z533-z717: [-12  -9 -10   6  28 -26  -5  20   3  -4  10  14  -1  -9  -4  -9 -20  17
  -1   6  -6]
z304-z31: [ 33 -18   4   6 -19   2 -19   2   4  -8 -13  11   6  15 -22  -3  -6 -10
  17 -48  19]
z669-z900: [-21  25   2  11  29 -27  13  10   1   9  -5  -1  -6  13 -12   5   2  15
   3  17 -18]
z94-z834: [  6 -30  -3 -10  14  10  -8  18 -12 -16  13  18  25 -29  13 -17  -7   2
  -6  27   0]
z669-z900: [  6   8  13  44   4 -43 -21  34 -15 -14  10   3 -19  15 -24  19 -16  10
  20 -39  -3]
z669-z900: [ -7  -7 -22 -14   6  -2   8 -23  29  12  -3   0  -4  -2   2 -16 -11   8
  -4  -3  11]
z304-z31: [ 11  11   1  15 -13  -6   7 -14  17  12 -25   0   2  29 -25   5  -2  -4
   9 -37   9]
z94-z834: [  5  -3   3  13  10 -16  -9  10  -5 -11  15  -4  -8  -4  -2  -2  -5   6
  13   2   3]
z94-z834: [ 35 -30   8  17   0  -8 -31  16 -25 -51  58 -19 -26 -34  30 -21 -16 -11
  19   5  24]
z94-z834: [ -3  10  -2 -28 -25  27   5 -19   7  17 -24  -1  -7  16   2   7  13 -17
 -19 -22  -1]
z669-z900: [ -8  11  12   8  14 -16  -8  24 -16   0  -2   6   0   9 -15  15   9   9
  10   6 -16]
z304-z31: [ 15  11   9  -3   7   8  13 -14   0  -4  -6 -12   3  10   0 -12  16 -11
  11  20   2]
z669-z900: [ 17  -6   8   3   7  -5  -9  12  -7 -10  -4   7   5   7 -11  -6   1  -4
  12  -6   2]
z533-z717: [  1  11  12 -17 -11  39  24 -18  -6  13 -24  -2  34   3   4   4  33 -13
  -6  36 -10]
z533-z717: [-10 -12 -11  -3  27  -8   4  10  -1 -12  21   5   1 -25  20 -20 -17   7
 -13  31  -4]
z94-z834: [ 16  -8   1 -12 -13   2 -23  -4  -8 -19  27 -20 -40  -6  19  -7  -1 -14
   7 -17  16]
z669-z900: [ 14  40  21 -15  -6  23  20 -12 -21 -19   5 -34 -48  20  39 -14  15 -54
 -32   4  -9]
z304-z31: [ 25   9  15  -7 -13   9  -8  -1 -10 -11  -8  -9 -19  23  -3  -2  12 -26
   6 -25   5]
z669-z900: [-25   2 -12  50  -6 -35   3   3  15  12  14   0   3 -13 -12  25 -28  35
   5 -18   3]
z304-z31: [-27 -13 -25   4  27  -7  22 -20  22   8  25  -6  20 -40  19 -17 -11  33
   0  62   3]
z669-z900: [-19   6  19  -6 -29  11 -27  27 -38   2  11  -3 -12  -8   6  47  21   3
  -5  -7 -19]
z533-z717: [-24  32  -2   4  11 -33  -3   5   5  11   2 -13 -46  24  -9  16  -3   9
   0 -21 -12]
z94-z834: [  1   6  13 -11   1   0 -11  15  -9  12 -27  15  13  24 -31  18  22   5
  16  -9 -13]
z304-z31: [-33  34  26   7 -19  10   2  38 -40  15 -22  14   7  13  -4  53  19  -6
 -33  -7 -44]
z533-z717: [  0  -5  -2   9  -2 -20 -20  11  -4 -10  22  -7 -28  -5   3   5 -13   6
   7 -21   6]
z304-z31: [  4  -9 -25   6   8 -13  13 -40  40   5  13 -17  -8  -8   3 -26 -18  14
  15   3  28]
z94-z834: [ -5  -4   1   5   6  -2   1  -1  -1   3   5  -1  16 -10  -4   4   9  15
  14  25  -2]
z669-z900: [  1 -24  -5  24 -12   0  -5   3   4   2   3  13  37 -21 -10  10 -10  20
  12  -1   9]
z533-z717: [  2 -10  -3  -6  13  -3  -3   8   3   3 -11  17  17   3 -14  -6  -1   7
   5   3  -2]
z94-z834: [-38  11 -27 -41  -2  -2  -3 -47  32  32  18 -35 -44  -8  12   8  18  29
  14  20   8]
z304-z31: [  0 -18 -25  -6   3 -26 -22  -1  24  -1  10   6 -35   2  -5 -13 -34   9
   0 -50  19]
z533-z717: [ 21 -25  27  29 -52  23 -33  17 -39 -17  22  -6  29 -28  -1  42  20   4
  29  -4  10]
z94-z834: [-10  18  -3  -3  25 -51 -27  16   6   4   6  -8 -57  31 -26   8  -4  18
  27 -34  -3]
z304-z31: [ 15 -34 -19 -13  20 -24 -30  15  15 -11   3  23 -11   1 -16 -26 -28   9
  12 -35  17]
z533-z717: [ -2   8   1 -22  -3  -5 -21  -2  -7  -7  21 -23 -52   4  15   2   7  -7
   5 -11   3]
z533-z717: [ 28 -29  -3 -37  -5  17 -28  -4  -2 -16   9   0 -13  -5   7 -22   5 -14
  13 -11  19]
[-14   8  -6 -34 -17  24   5 -22  12  25 -21  -3  -3  11  -1  10  19  -3
 -10  -5  -3] : z94-z834
[ 38   5  11  -2   1  -3  -8   1  -6 -27   2 -11 -35  24   5 -25  -7 -37
   1 -34  13] : z669-z900
[-19 -11  -2  40  16 -25   0  29 -13 -12  28  10  18 -34   8   9 -25  25
  -5  24  -9] : z533-z717
[ 10  20  14  19  -8 -14  -3   5  -4  -1 -10  -7 -16  28 -18  13   3  -8
  11 -32  -1] : z94-z834
[ 12  14  13  21  -5 -11   0  11  -7  -6 -11   1  -7  22 -14   7  -3 -11
   3 -29  -2] : z94-z834
[  3 -18  -1 -19  -5  10 -20 -10  -6  -6  29 -18  -8 -25  14   1  18  12
  25  30  11] : z94-z834
[ 20  10  14 -11 -52  34  -8 -35  -6  -1   8 -39 -25   6  15  17  30 -23
  13 -17  19] : z94-z834
[ -1  16  10 -27 -15  11 -10   1  -2  20 -36   7  -7  36 -26  20  26  -8
   4 -31 -10] : z94-z834
[ 20 -19   7   1 -12  -8 -33  17  -4   0 -13  17   9  15 -36  14   5   9
  32 -39  10] : z533-z717
[-41  28   0  32  20 -37   9  19 -10   3  25 -12 -25 -10  10  21 -14  22
 -12  18 -23] : z533-z717
[ -1  -4 -10 -31 -16  28   5 -11   7   6 -14   8  -5   2  17  -9  -5 -23
 -35 -18   1] : z94-z834
[ 27 -54  -9   2  17   8 -10   3   5 -17  12  21  56 -36  -5 -30  -7  17
  28  37  21] : z304-z31
[-10   8  -8   3   5 -13   5  -4  13  10  -6   1  -9   9  -7   1  -8   7
  -3 -12  -1] : z304-z31
[-19 -20  -3 -25 -20   0 -45  22 -12  13   4  14 -11  -8 -13  35   9  22
  10 -27  -5] : z669-z900
[-16  23   5 -17  17  -9   0  14 -11   1  -3  -2 -28  15   5   2   6  -8
 -15   4 -20] : z304-z31
[  4  11  11   9  -4   4   8  10  -5   8 -29  16  21  21 -20  10   6  -7
  -5 -15 -11] : z94-z834
[ 37 -30  -7 -55  -1  48   4 -27  15  -3 -27  14  29   4   3 -44  16 -29
  -1  11  19] : z533-z717

z603z61: [ 33 -22 -38  20  -6  -3  22 -21   1 -33  17  59  -7  24  19 -16  15  38
 -14 -10 -20]
z188z970: [-47  -8   0 -16 -17 -27  41 -29   5 -12 -15 -24   4  19 -18  -4  -5  -9
  -7 -18  12]
z842z411: [ 10   2  16  -5  11 -11 -12   6   0  18  -3  -4  -5   5 -14  15 -19 -14
   7  25   8]
z188z970: [-27  41  35  24 -28  16  29 -13  -2  12 -15 -20  -2  17 -33 -29  17 -13
  19  18  -4]
z842z411: [-22  -5 -14   0  21  22   7  19  25 -38   6 -39   0 -49  25 -27   1 -14
  10  15  15]
z842z411: [ 23  -3  23 -12  -5 -14  13  -3 -16  13  11  24 -16  12 -25  -5 -38 -36
   6  27   5]
z842z411: [-12   8   9 -17   6 -13 -17  19  -9  24  -9 -41  -2  -3  -3  28 -24 -13
  10  31  16]
z50z741: [ -9  13   7  -1 -13  -1  -9   4  -8   2 -16 -15   5  -2   0   2   1  -9
 -12 -10  -5]
z210z606: [  3 -23  18 -20  46  22 -16   8  31  -8  19  15  -4 -32  -3   7  15 -12
  14 -14  13]
z595z789: [  4 -22  -1  10  31 -27   9 -31  44 -33 -28   6   1  -1 -32  -9   2 -11
  -9 -10  15]
z595z789: [ -1   0   0  -3   8  -3 -15   6   3   6  -8 -16   5 -12   3   5  -8 -10
  -8  -6   3]
z595z789: [ 19  -9 -16  18   9   2  15 -19   0  17  -2  -2   0 -12 -18 -25 -14  -7
   1 -17   7]
z603z61: [-26  -2  13 -14  25  17   0  -3  13   9 -11 -37  -5 -19 -13   4  12 -20
   3 -15  12]
z595z789: [ -1 -29 -22 -17   9  -5   2  -4   2 -15   5   6   7 -28   5  -1  -2   2
  -2 -40  13]
z603z61: [-14  -1   4 -20 -18 -28  -1  14 -11   9  15  -4   8  15  14  18 -33  -3
  -1  22   4]
z188z970: [ 13  -1  -8  25 -17   2  24 -17   6 -20  10  39   4  13  -1 -31  12  17
   1  -8 -12]
z603z61: [ 27   0 -27   9 -18 -12  16 -16 -25 -41 -40   0 -25   3 -10 -20  -7 -21
 -29   3  -8]
z595z789: [ 14   6  -3  15   4   3   8 -14  -4  10  -7   3 -15  27  -8   1   5   5
  -8  15 -12]
z595z789: [-19  21  18   5  -2  17   5  19   8  -7   4 -25  -2 -15   0 -13   3 -11
  26  37   8]
z210z606: [ 22   5 -16   6 -17  21   7  -3 -38  27  -1   4  -6 -16 -13 -14   4   4
  14 -25   0]
z210z606: [ -1   7  -1  -2 -20 -11   9   3 -19  12   2  -3   1   8  -6   2 -15   3
  13  16   5]
z210z606: [-17  28 -14  28 -21  18  32 -19 -17  11 -21 -39 -12  22  -4 -24  16   7
  -7   9 -14]
z210z606: [-16   3  -6  -3 -22 -14  12   3  -8   3  10  -7  10   8  12  -4 -18   4
  -1   4   0]
z50z741: [ -3   3   5   8 -17  -2   9   0   0   3   7  20  19 -16 -25 -10  13  25
  50  -8  20]
z188z970: [  3   5  10   3 -30   4  18  -8 -10 -24   0  29   4  -9  -9 -34   2 -19
  -6 -26  -8]
z603z61: [ 12  -2  15  -2  16  -2 -16   7  16 -17  -4  16  -5  -2  -7  10   8  -4
   6  17   3]
z188z970: [-19  -9  -5 -20   8  -5   7   1   0   2  16 -13 -14  33  31  23 -10   0
 -28  20 -13]
z842z411: [  3 -14 -12   7  15  25  14   5  21 -38  23  16  -4 -28  20 -31  14   2
   8  -1   1]
z50z741: [  8  -6  11   7  32   0  -2 -17  21  22   4  11 -11  34 -13  21  13  14
   0  15  -5]
z603z61: [ 21   2 -27  42  -9  -2   6 -11  13 -10   9  19  15   9  24 -33  -4  22
 -23  -6 -21]
z842z411: [-17   8  13   1  -8 -24  -5 -17   7   9 -23  -8   8  35  -8  17   1  -2
 -31 -12 -12]
z842z411: [ 16  18  14  16  14   9 -44  18   5  49   1 -18  19 -14   8   8 -15  -7
 -10  -6  -7]
z603z61: [ -3 -23 -21 -20 -20 -14  24 -10 -19   0  33  40  -2  34  18  17   1  37
   3 -10  -7]
z50z741: [-21  26  19  19 -39  -5  11  -3   3  -3   5  27  18  36  -6   0  32  42
  25  12 -11]
z50z741: [ 34 -35 -35  11  39   6  13 -17  11   7  16  18 -10 -16 -11  -9  -2  20
  21  -5  17]
z50z741: [ 11 -31 -30  -4  14  -3  21  -9   9 -25  21  16  -7  -9  19 -18 -15  -1
 -12  -7   2]
z188z970: [-23  15  20 -11 -12   4  13   2  -9   3  -6 -26  -8   3  -6  -7  -9 -30
  -4  13   0]
z842z411: [  0  -2 -23  -1  -6  16  -5  11 -16   6   9   0   4 -12  16   9  20  33
  17 -14   1]
z842z411: [ -1  23  12  19  -6   5 -11   7   3  13 -16 -33  12 -21  -3 -25 -20 -33
 -16  -3  -3]
z603z61: [  4   3 -18   9  -7   7  -2  -4  -7 -13 -11  -8  -3   3  23 -11   4  -5
 -38 -18 -20]
z595z789: [  1  -9  -9 -24   6  28  -9  11 -30  38  16 -12  -3 -27   8  11   1  -4
   5 -37   3]
z50z741: [ -7   8  20  -4  10  15 -13   7   3  19 -10 -22   8 -34 -23  -4   5 -19
  20 -18  16]
z188z970: [ 27  13  16  -4 -22  62 -15   7 -42  26  19  40  -4 -25   9 -22  29 -17
 -18 -73 -33]
z842z411: [ -3  -2  -2  -8  -4   0 -15   3  -9  27  13   6  10  15  19  21   0  15
 -16 -22 -13]
z188z970: [-12 -15 -16 -11   4  -7   7 -11   0   4   0  -7   5  -1   2   7   2  10
  -6 -27   6]
z50z741: [-37   8  36 -24  17   5   1   8  12  17   1 -38  -6  -2 -13  14  -7 -30
  12  21  14]
z210z606: [  4   4  -5  -5  -4  10   3   0 -21   6 -16 -14 -10 -16 -20   1   8  -3
  19  -5  12]
z595z789: [ -7  -8  -2 -20 -10 -10 -13  10  -6 -11   8  16   6   9  21  24   5  13
 -12 -12  -7]
z210z606: [  9   0 -12   1   5  13   4   0 -12   0  -8 -13 -13 -14  -5  -6   3  -5
   6   2   4]
z842z411: [-33  12 -16 -10 -43   7  27   7 -28 -22   3 -21   0  -1  28 -17   1  -1
 -10  -5  -9]
z210z606: [  9   0  -7   7  -2  -5   3   3   0   3  13   3  -1  11  17  -5 -19   0
 -11  19  -9]
z595z789: [  2   8  27  14   3  -6  13 -20  17   1  -5  21  -5  31 -31  -3  12   0
   9  17  -3]
z595z789: [ 12  -8 -65  22 -16  -7  24   2 -11 -58 -20 -23  -4 -34  22 -40  -9  10
  -4   8   9]
z595z789: [  7  15 -10  16 -19  -7  -5  14 -10   8  11  -5   7  13  28  -6 -23   7
 -13  27 -15]
z603z61: [-12   7  10 -23 -23 -24  -3   0 -24   0 -17  -4  -6  28  -5  28  -8  -8
 -15   5  -4]
z210z606: [-31   4   7 -12  28   2  -8  10  21 -15 -21 -52 -11  -7   3  19   9 -12
   0  29  12]
z188z970: [ 14 -20 -15  -4  14  -9 -12  -6   4   2   0  16   4  -3  -1  16   5  18
  -2 -23   4]
z50z741: [ -7 -12  14 -11   1 -17  10  -5  14  -8  19  28   4  16  -5   7  -6   4
  10   9   5]
z50z741: [ 15  -2  -3  -8   2  -9 -15   6 -11  -2  -6   1  -9   7  11  13 -16 -14
 -25   8  -9]
z603z61: [ -5  14   6  20  -8  -8 -19   7  18  14  12   3  26  17  27   1  -7  15
 -21   1 -19]
z188z970: [  0   7  20 -14   0   2 -34  14  -5  10 -10   4   7  -6  -2  27  12  -2
  -4 -18  -3]
z210z606: [ 18 -25  -2 -12  24  19 -15   6   9  -2  23  28   5 -35   9  -4   5  -5
   0 -40   3]
z50z741: [ 33 -15 -34   8  11  -3  -3  -5 -11  -2  -3   8 -12  -1   9   1  -9  10
 -13   0  -4]
z210z606: [-42  12  18   7  -2  -9   2   1  33  11  23 -16  21  36  35   4  -7   8
 -26  15 -19]
z188z970: [ 22 -25 -14  -9  11 -10 -22  -6   4  -5   8  44   6  10  12  27  14  28
 -17 -36  -9]
z603z61: [ 17   7  -6   4 -27   7  -7  16 -26  20  28  31  10   4  17   2  -3  26
  15   0 -10]
[ 16 -24 -35   0  31  12   7 -11  -6  30   8 -17 -10 -16  -1   3  -6  12
   7 -16  12] : z188z970
[ 11   8 -20  14  10  34  16  -4 -19  11  -9 -30 -26 -13  -3 -19   9  -7
   5  11  -2] : z210z606
[ 31  12  13   9  -1  44  -6  -2 -29  34  -4  10  -9 -36 -31 -25  14 -23
  16 -38  -1] : z188z970
[-32   7  12 -19 -14  -6  28   1  -9 -10  -6 -40 -11  -5  -5 -17 -29 -46
  -6  21  10] : z188z970
[-20 -23  -8 -26  12 -14   5  -7  10 -12  11  12  -5  29  13  38  17  29
  -3  -1   1] : z842z411
[ 16   7  11  -2 -33 -54 -13  -1 -13 -13 -26  31   9  30 -26  25 -17   8
   5  20   5] : z210z606
[-31  35  25 -12 -59 -10  -8  29 -28  -9 -13 -15  22 -17  -4  -1  -5  -9
  23   4   8] : z50z741
[ 21  10  16  -1   7   9 -22   2 -16  24 -22   5 -10  -5 -36  21  18   1
  23  -1   8] : z210z606
[ -5  -6  36   2   6 -14  14 -25  29  -1   5  40   7  23 -39  -3  11  -1
  15  -7   6] : z595z789
[  7  -5  20  13  29  12 -28  -9  42  -5   5  30  13  10  13   4  29   6
 -34 -34 -24] : z210z606
[ -1  12 -18  32  10   4  -7  12  21   6   8 -17  12   2  19  -1   9  41
  23  38   2] : z188z970
[ -4   5   2  -5   0  15   1  16  -6  -4   8 -14  -6 -18  10  -9  -6 -13
   8  16   3] : z50z741
[-15   2  -9  11  -5  20  27   2   8 -16  24   0  -3  -2  18 -25  12  15
  17  17  -3] : z50z741
[ 20  11   3   7   0  -3 -34  -2 -14  24 -37  -9   8 -13 -22  14   5  -7
 -12 -35   0] : z50z741
[ 30 -28 -19  -8   4 -12   5   4   0 -27  26  42  -5  -6  19  -8 -23  -1
  -7   6   0] : z50z741
[  7 -20  -5 -30  -1 -15 -20  21 -13   0  11  10  11 -32   4  18 -22  -5
  14 -15  20] : z210z606
[-18  -1 -17  -3  -2   4  21   5   2 -41 -14 -24 -11 -20  -2 -10  16   6
  25  22  18] : z842z411
[ -7   9  35 -23  -8  11 -21   6 -17  36   3  12   7   1 -17  26  13  -6
   9 -31  -1] : z595z789
[-32   6  23 -15 -12 -30  -7 -15   1  21 -34 -22  22   4 -40  22   0  -8
   3 -37  18] : z50z741
[ 14  13   1  14  -6   6 -14   5 -11  36  11   2   4  17  13   5  -9   8
 -12   4 -17] : z210z606
[ 10 -13  10  -4  10  -8  -5  -9   6  43  36  30   9  31  10  14 -20   7
 -16 -11 -14] : z595z789
[  6   2  18  -8  21   5 -26  -1  -1  48  -4 -14   2   0 -11  21  -9 -17
 -14 -20  -2] : z595z789
[-22  24   4  -9 -34 -11  -7  15 -28  14  -8 -22   2  29  16  26  -3  12
  -6  21 -11] : z842z411
[-15 -14 -19 -12  -2  -9  19  -7  -4  -6   6 -16  -3   3  14  -3 -16  -5
 -15  -6   2] : z603z61
[ -3 -27  21 -42  12 -38 -12  -1   6   0  -2   9   7 -13 -22  22 -39 -39
  -7 -18  24] : z50z741
[-18   5 -32  10  -4  13  27  -4  -7 -12   1 -36 -17  16  33 -12   4  10
 -19  23 -14] : z50z741
[  7   3 -16  26   0  10  27 -15   8 -11  11   3 -11  19  18 -32  -4   0
 -21  18 -20] : z210z606
[-15  18  11   0 -21   3  -7  11  -9  18   9 -19  13   3  27 -11 -23 -23
 -34 -10 -20] : z842z411
[ 17   0 -17  -2   9  -1 -17   4 -20  17 -25 -28  -8 -18  -7  10 -12 -11
  -7  -6   8] : z50z741
[ 24 -14  11 -12  23  -9 -12 -19  -5  22 -23  13 -11  -1 -48  22   4 -11
   8 -24  15] : z188z970

z961_z924: [  9  23 -21 -18  35   1  20 -31  -5   0   5 -12   1 -13  17   2  18  -9
  24  -6   1]
z961_z924: [ 28  59 -18  19  57 -24  30 -27 -22   5  26  21 -26 -22 -16 -21 -36  -4
  54  32  30]
z853_z92: [ 41  18 -17 -13  68 -30  43 -34  -4 -11  29  -5   9   1  18  17  26  -7
  13   5  18]
z853_z92: [ 33  10   6  -5 -26  12 -33  19   2   2 -11 -27 -17  32  25   2   8  -2
  19 -10   0]
z961_z924: [-11 -28  11   5 -16  -3  -7  14  11  -5  -2   9  10   4  -7   5  -1   7
 -28  -3  -3]
z180_z505: [ 38 -15  -5  39   1   0  -5  21 -23  25   6  13 -17   6 -23   3  -8 -11
   5  13  16]
z853_z92: [-15  26  22 -17  -6 -40  -3   6 -11 -16   6  21 -20  -6 -24   3 -13  31
 -22  24   6]
z961_z924: [  5  17   2  16   3  -6  -5   3   1  -2   4  15 -14  -6  -8 -17 -32   7
  19  11  12]
z213_z45: [-10  -7   4 -13  16 -21  10  -3  30  13  24  -5  37   2 -35   6   7 -13
 -32  32  14]
z213_z45: [-37  22   1 -17  -5   0   0 -15  -4 -12 -10  11 -10 -25  -1 -13 -14  16
   5  -2 -10]
z853_z92: [ -2   5   5  12   1  14  21   1   0   0   8 -18  15  23  14  -2  -1 -19
  16   2 -10]
z180_z505: [ 41 -32  -6  40  -4  -5 -14  26 -31  21  -2  28 -28  -4 -25  10  -2   2
  -9   2  17]
z853_z92: [-35  16  33  -4 -34 -15  -2  21  -4  -8   2   5  -2  15 -22  -4 -21  14
 -20  25 -10]
z213_z45: [ -8   0   6  -7   0 -20 -16   4  25   4   8  12   9 -10 -30  -6 -16   8
 -20  22  17]
z961_z924: [-12  11  -9 -14   0  15  17  -9 -25  25  -1 -25   5  -1 -11  11  32 -25
   2   8 -15]
z180_z505: [ -2 -12 -10  -6   9   2  -3 -12   6 -10  -8  10  -1 -18  12   0   4  10
  -3 -19   0]
z213_z45: [ 44 -32 -17   4  29 -15  13  -6 -31   0   1  13 -14  -8   9  32  42   6
 -18 -21   7]
z853_z92: [-13 -15  14  10 -21  -3  -9  18   7   1   0   8   5   7 -15  -1 -12   4
 -19   8  -1]
z213_z45: [ -2 -30 -16  24  12  13  27  -2 -29  29   4   7   9 -14 -26  12  20 -25
 -13   3  -5]
z853_z92: [-12   8   5 -12 -20   4 -18   6   0   2 -10  -5  -8  -1  -4  -3  -1   6
  -3   0  -6]
z853_z92: [ 42   2 -48 -36   1  48 -54 -23   7  23 -37 -39 -21 -21  43   1  45 -13
  41 -50   0]
z213_z45: [-32  31   7 -22 -17   1   9  -6 -37  -3 -13  -5 -21  -8  -1   4  11   9
   3   1 -23]
z180_z505: [-61  38   2 -35 -29  20 -29 -12  28   4 -18 -12   4 -24 -12 -31 -26   4
  13   9 -12]
z180_z505: [-32 -29  -8   5 -24  31 -15   6  10  22 -16  -2  16 -17 -18  -7   1 -14
 -14  -7 -12]
z180_z505: [ 20  14  21   5  12 -27  32  10 -10  -5  28 -13  10  41  -3  17   9  -9
  -7  27   4]
z213_z45: [-46  27  11 -13 -15  17  22  -4   1  10   5 -29  23  14  -9  -8  -1 -24
   8  21 -23]
z180_z505: [  3  11   4  24   9 -14   9  11  -2  27  23   9   6   2 -50  -8 -23 -18
  -1  45  19]
z213_z45: [  2 -32 -16  18  19  -6   4  -4   1  16   5  27   7 -29 -31   2  -2  -3
 -20   5  15]
z961_z924: [-23 -11  -7 -25 -10  23 -14 -13  30  -9 -16 -18  20  -7  26  -4  12   0
  -2 -27 -14]
z961_z924: [ 17  -9 -16 -21  36 -11   6 -30  15 -32  -3   7   2 -17  42   8  18  20
   2 -35   5]
z213_z45: [  7  -1   3   3 -11  -4  -6  11 -23   9  -5   4 -17   0 -12   8   8   3
  -8   4  -1]
z180_z505: [ 19  16   0   1 -20  23 -17   9 -12   0 -14 -23 -20  21  31  -4   3  -5
  32 -16 -10]
z180_z505: [-23 -14 -14  -9  16 -14 -10 -18  14  -6  -6  37  -1 -51 -22  -8 -12  23
 -22  -4  12]
z961_z924: [ -1   6   6   7  -6   2  -4   8  16   7   8  -8  11  13  -9  -9 -14 -11
   5  15   5]
z853_z92: [ 28   1 -29  12  16  20 -10 -15 -17   2 -16   8 -28 -24  24  -8   0   2
  37 -30   5]
z961_z924: [-11 -22  -2 -13   1   2   4  -6   9  -5  -4  -3  16  -4   6  11  20   1
 -22 -13  -8]
[  3 -33 -28  23  28   4   3 -18  -5  -4 -10  43 -10 -49  -1  -7 -11  13
   0 -26  11] : z213_z45
[  0   0   9  11 -11   0  -2  11  -4  -3  -1   5  -6   8   0  -3 -12   4
   2   2  -1] : z853_z92
[-34  -1  -3  32 -20  42   8   7   3  22  -4  -8  16   0 -13 -27 -31 -30
  25   8 -14] : z213_z45
[  1 -28  -8  14 -15  27  -6   8  -3  14 -11  -8   6   3   5   3  11 -15
  -2 -16 -10] : z180_z505
[ -8   6 -22  17  30  -2   0 -16  18  22  12  25   8 -41 -42 -25 -35 -10
  12  24  26] : z180_z505
[ 45 -44  -9  11  20 -30 -23   9  16   0   7  32  -4 -13 -16  15   6  18
 -34  -4  33] : z853_z92
[  0 -11   2  14 -11   4 -11  10  -2   1  -6  12  -8  -4  -4  -5 -12   6
  -2  -4   1] : z853_z92
[-11  10   0 -12  -2   2  19  -6 -37   3  -6  -7 -11  -2   1  14  26  -2
  -3  -3 -18] : z213_z45
[ 18  -3 -18  27  17   6   3  -8 -22  -5  -8  28 -27 -24  11 -10 -18  10
  26 -18   7] : z853_z92
[ -7 -13  -5   9  -6   0 -12   6  -2  13  -5  17  -5 -19 -26  -4 -10   3
 -11   6   7] : z180_z505
[ 19  -5   3  17 -24  -2 -29  23 -28   8 -15  20 -40  -6 -13   1 -10  17
  -1  -3   6] : z213_z45
[31 -4 -6 19 21  0 16 -2 -4 -4 10 -2  1 14 18  3  1 -9 18 -6  7] : z853_z92
[ 10  -8  -7   2  14 -16  -4  -5  -4  -7  -1  24 -13 -21  -5   2  -4  17
  -8  -5  12] : z180_z505
[ 21 -10 -13  -1  47 -31  17 -23   3 -23  11  31  -4 -25   8   7   1  22
  -8 -10  20] : z180_z505
[ 34 -15   0  25  12 -19  -3  10  -6  -9   6  27 -17   0   0   3 -14  15
  -2  -2  19] : z853_z92
[ -9  -5   5  14 -13  -4 -19   8   3 -16 -11  30 -19 -16   0 -15 -32  26
   1  -9   4] : z961_z924
[  2  -5   7  10 -10   1  -9  15  15  15   8  -6  12  13 -20  -4 -10 -12
  -6  19   8] : z213_z45
[ 44  -4   5  10  -9  10  -2  17 -16  -1  -1 -25 -10  42  34  16  22 -10
  16 -15  -5] : z213_z45
